Below is a small trained network, with its code and all its weights. Each question gives an input and a target symbol and asks what happens when units are switched off, that is, made to give their printed mean instead of their output.

import numpy as np


def w(rows, s, z=0):
    codes = np.array(rows[::2]) - 128.0
    scale = np.full(codes.shape[1], s)
    scale[-1] = z or s
    return codes * scale


def norm(h):
    return h / np.sqrt((h * h).mean(-1, keepdims=True) + 1e-5)


def f(y):
    return y / 2 * (1 + np.tanh(0.7978845608 * (y + 0.044715 * y**3)))


def softmax(a):
    e = np.exp(a - a.max(-1, keepdims=True))
    return e / e.sum(-1, keepdims=True)


def log_softmax(a):
    a = a - a.max(-1, keepdims=True)
    return a - np.log(np.exp(a).sum(-1, keepdims=True))


def net(x, mask):
    ids = ['Θαδζλπτ'.index(c) for c in x.split()]
    T = len(ids)
    res = E[ids] + P[:T]
    u = 0
    for l in range(3):
        q, k, v = (norm(res) @ M[l].T for M in (Q, K, V))
        z = softmax(np.where(np.tri(T) > 0, q @ k.T / 4**0.5, -1e9)) @ v
        res = res + np.where(mask[u], z, O[l][:, -1]) @ O[l][:, :-1]
        u += 1
        y = f(norm(res) @ A[l][:, :-1].T + A[l][:, -1])
        res = res + np.where(mask[u : u + 4], y, B[l][:, -1]) @ B[l][:, :-1]
        u += 4
    return log_softmax(norm(res)[-1] @ U[:, :-1].T + U[:, -1])


Q, K, V, O, A, B = {}, {}, {}, {}, {}, {}
E = w([
[120,175,96,178,131,65,95],'Θ',
[93,146,150,29,147,112,164],'α',
[54,79,74,189,200,131,127],'δ',
[136,165,140,165,215,217,174],'ζ',
[119,252,160,140,239,131,22],'λ',
[162,67,149,187,47,127,91],'π',
[220,133,65,122,149,89,45],'τ',
],0.0031)
P = w([
[132,146,34,78,24,146,121],'0',
[225,133,129,109,233,130,144],'1',
[47,173,116,149,158,133,24],'2',
[190,128,174,121,204,101,172],'3',
[68,142,173,199,186,132,3],'4',
[180,121,163,111,218,53,198],'5',
[62,123,131,205,136,141,5],'6',
],0.0029)
Q[0] = w([
[186,153,167,86,147,92,254],'0.h0',
[121,98,133,128,118,125,174],'0.h0',
[193,165,144,125,106,129,202],'0.h0',
[105,122,105,138,159,109,133],'0.h0',
],0.0061)
K[0] = w([
[142,40,171,216,165,2,118],'0.h0',
[138,81,117,158,121,117,134],'0.h0',
[125,71,158,149,150,118,120],'0.h0',
[130,145,121,126,128,97,158],'0.h0',
],0.0062)
V[0] = w([
[108,102,67,128,246,14,187],'0.h0',
[125,58,105,218,164,229,84],'0.h0',
[113,81,133,7,200,117,175],'0.h0',
[3,69,169,87,188,191,230],'0.h0',
],0.002)
O[0] = w([
[111,197,88,36,186,168,104,210],'0.h0',
[85,89,180,107,177,4,109,43],'0.h0',
[147,114,94,88,206,231,63,247],'0.h0',
[72,53,50,107,211,156,71,145],'0.h0',
],0.0027,0.0014)
A[0] = w([
[208,43,254,102,112,59,200,49],'0.n0',
[108,155,123,147,213,165,87,107],'0.n1',
[224,65,162,182,153,149,177,113],'0.n2',
[73,53,164,167,11,44,245,4],'0.n3',
],0.0039,0.0024)
B[0] = w([
[142,90,21,3,184,226,94,126],'0.n0',
[123,84,203,124,81,65,157,253],'0.n1',
[153,79,87,110,240,112,173,132],'0.n2',
[55,154,174,44,223,102,211,96],'0.n3',
],0.0039,0.0026)
Q[1] = w([
[217,125,78,164,120,89,211],'1.h0',
[85,136,114,254,108,114,112],'1.h0',
[76,132,61,121,91,219,65],'1.h0',
[216,155,132,16,146,100,216],'1.h0',
],0.0065)
K[1] = w([
[254,154,138,40,250,72,142],'1.h0',
[133,220,40,55,71,155,235],'1.h0',
[135,68,18,148,84,217,137],'1.h0',
[171,86,214,175,234,45,36],'1.h0',
],0.0052)
V[1] = w([
[104,154,253,136,147,235,176],'1.h0',
[141,223,194,89,174,112,9],'1.h0',
[133,172,82,251,186,205,70],'1.h0',
[175,147,91,193,125,221,98],'1.h0',
],0.0035)
O[1] = w([
[210,134,138,157,254,163,137,6],'1.h0',
[91,208,48,180,195,146,119,215],'1.h0',
[101,95,64,211,168,69,164,149],'1.h0',
[130,35,71,184,114,139,131,199],'1.h0',
],0.0043,0.0011)
A[1] = w([
[131,131,108,160,24,99,119,103],'1.n0',
[111,183,174,182,154,2,129,71],'1.n1',
[117,227,109,120,66,132,72,5],'1.n2',
[160,29,160,155,148,77,224,91],'1.n3',
],0.005,0.0018)
B[1] = w([
[99,131,227,113,254,133,110,237],'1.n0',
[97,11,7,200,114,202,158,247],'1.n1',
[158,18,152,197,152,164,212,187],'1.n2',
[169,39,52,142,105,24,118,154],'1.n3',
],0.0038,0.0013)
Q[2] = w([
[240,128,71,38,153,125,251],'2.h0',
[206,167,68,117,129,128,254],'2.h0',
[205,119,101,106,104,115,198],'2.h0',
[190,117,49,93,137,94,229],'2.h0',
],0.0058)
K[2] = w([
[149,140,102,123,242,152,91],'2.h0',
[111,144,99,183,226,119,117],'2.h0',
[88,111,93,112,182,113,114],'2.h0',
[180,139,63,155,254,105,114],'2.h0',
],0.0065)
V[2] = w([
[189,109,135,136,67,190,252],'2.h0',
[169,97,44,94,90,199,37],'2.h0',
[154,131,41,152,180,75,235],'2.h0',
[197,116,177,163,58,14,30],'2.h0',
],0.0038)
O[2] = w([
[180,69,111,104,232,218,130,155],'2.h0',
[234,134,70,99,103,132,6,181],'2.h0',
[175,134,239,152,58,157,154,88],'2.h0',
[107,247,86,176,252,122,108,5],'2.h0',
],0.0038,0.0024)
A[2] = w([
[130,185,214,48,149,149,118,17],'2.n0',
[50,73,78,190,118,117,142,24],'2.n1',
[254,135,130,157,145,140,115,8],'2.n2',
[66,127,121,180,89,160,49,173],'2.n3',
],0.006,0.0012)
B[2] = w([
[225,188,181,153,166,103,94,194],'2.n0',
[181,193,176,72,146,97,128,252],'2.n1',
[1,168,189,55,73,136,131,174],'2.n2',
[158,138,92,71,64,170,197,252],'2.n3',
],0.0054,0.0026)
U = w([
[9,192,123,75,41,46,109,76],'Θ',
[214,211,229,85,184,132,88,122],'α',
[199,190,86,178,12,184,211,74],'δ',
[169,37,127,205,118,3,106,152],'ζ',
[69,189,35,193,226,159,99,117],'λ',
[136,25,68,68,117,214,78,250],'π',
[56,62,222,154,180,187,213,39],'τ',
],0.0063,0.0013)

Each question gives the input, a string of symbols that net reads in full, and the target symbol t.
The units are the heads (4 rows each of Q, K, V and O) and the neurons (one row each of A and B). Each row of codes is followed by its name. A weight is (code - 128) times the scale printed after its matrix; where a second scale follows, it is the last column's (O, A, B and U).
mask holds one flag per unit, layer by layer, with each layer's heads first. A switched-off unit (its flag False) gives its mean, the last column of its rows in O or B, instead of its output. The means were averaged over made-up inputs and are rounded, as every weight is.
A unit's drop is (log p(t) with every unit on - log p(t) with that unit switched off) / (log p(t) with every unit on - log p(t) with every unit switched off).
The circuit of an input: a set's keep is (log p(t) with only the set's units on - log p(t) with every unit switched off) / (log p(t) with every unit on - log p(t) with every unit switched off). Starting from the 12 units with the biggest drops (on a tie, the unit counted first), units are removed one at a time, each time the one whose removal leaves the highest keep (on an exact tie, the one counted first), for as long as the keep stays at least 0.8.
circuit, biggest first: the units of the circuit, biggest drop first
most important unit: the unit with the biggest drop
k most important neurons: the k neurons with the biggest drops, biggest first
k most important neurons of layer l: the k neurons of layer l with the biggest drops, biggest first
input π Θ δ α τ λ ζ, target α: circuit, biggest first	0.h0; 1.h0; 0.n3
input τ ζ π, target λ: circuit, biggest first	2.h0; 0.h0
input ζ α ζ τ, target Θ: circuit, biggest first	2.n2
input π α α τ δ, target α: circuit, biggest first	0.h0; 0.n3; 1.h0
input π λ ζ α δ, target α: circuit, biggest first	0.h0; 1.h0; 0.n3
input Θ τ α λ Θ, target τ: circuit, biggest first	0.h0; 2.h0; 1.n2; 1.n0
input τ α ζ α, target τ: circuit, biggest first	1.h0; 2.h0; 0.h0; 2.n0
input Θ λ δ, target τ: 3 most important neurons	1.n2; 1.n0; 0.n3
input δ α α α π π π, target Θ: 2 most important neurons of layer 1	1.n0; 1.n1
input λ π α Θ τ, target δ: 2 most important neurons	2.n3; 0.n1
input ζ π α λ δ π π, target ζ: circuit, biggest first	1.h0; 0.h0; 2.h0; 1.n3
input ζ ζ α ζ ζ α, target τ: circuit, biggest first	1.h0; 2.h0; 2.n1
input τ τ λ, target λ: 2 most important neurons of layer 1	1.n0; 1.n2
input α α α δ, target ζ: circuit, biggest first	1.n3
input ζ δ δ α α, target ζ: circuit, biggest first	1.h0; 1.n3
input Θ δ α δ ζ, target τ: 3 most important neurons of layer 1	1.n2; 1.n0; 1.n1
input α ζ α, target π: 2 most important neurons	0.n1; 1.n2
input ζ π α α δ α, target ζ: 3 most important neurons of layer 2	2.n3; 2.n1; 2.n2
input τ λ π Θ ζ δ δ, target λ: 2 most important neurons	1.n0; 1.n2
input α π λ Θ, target δ: most important neuron of layer 1	1.n1
input α π λ, target π: 2 most important neurons	0.n1; 1.n2
input λ Θ π, target δ: 2 most important neurons of layer 2	2.n3; 2.n1
input Θ δ Θ ζ λ π, target π: 3 most important neurons	0.n0; 2.n1; 1.n0
input δ δ α π, target π: 2 most important neurons of layer 0	0.n0; 0.n2
input λ ζ π α α λ, target τ: 2 most important neurons of layer 1	1.n1; 1.n0
input α α α π ζ, target π: 2 most important neurons	0.n1; 1.n0
input ζ λ α α α π Θ, target ζ: most important unit	1.h0
input α α λ α, target λ: 2 most important neurons of layer 2	2.n3; 2.n0
input λ δ α Θ λ, target δ: 2 most important neurons	2.n3; 1.n1
input δ α δ α ζ Θ, target δ: 2 most important neurons of layer 1	1.n1; 1.n0
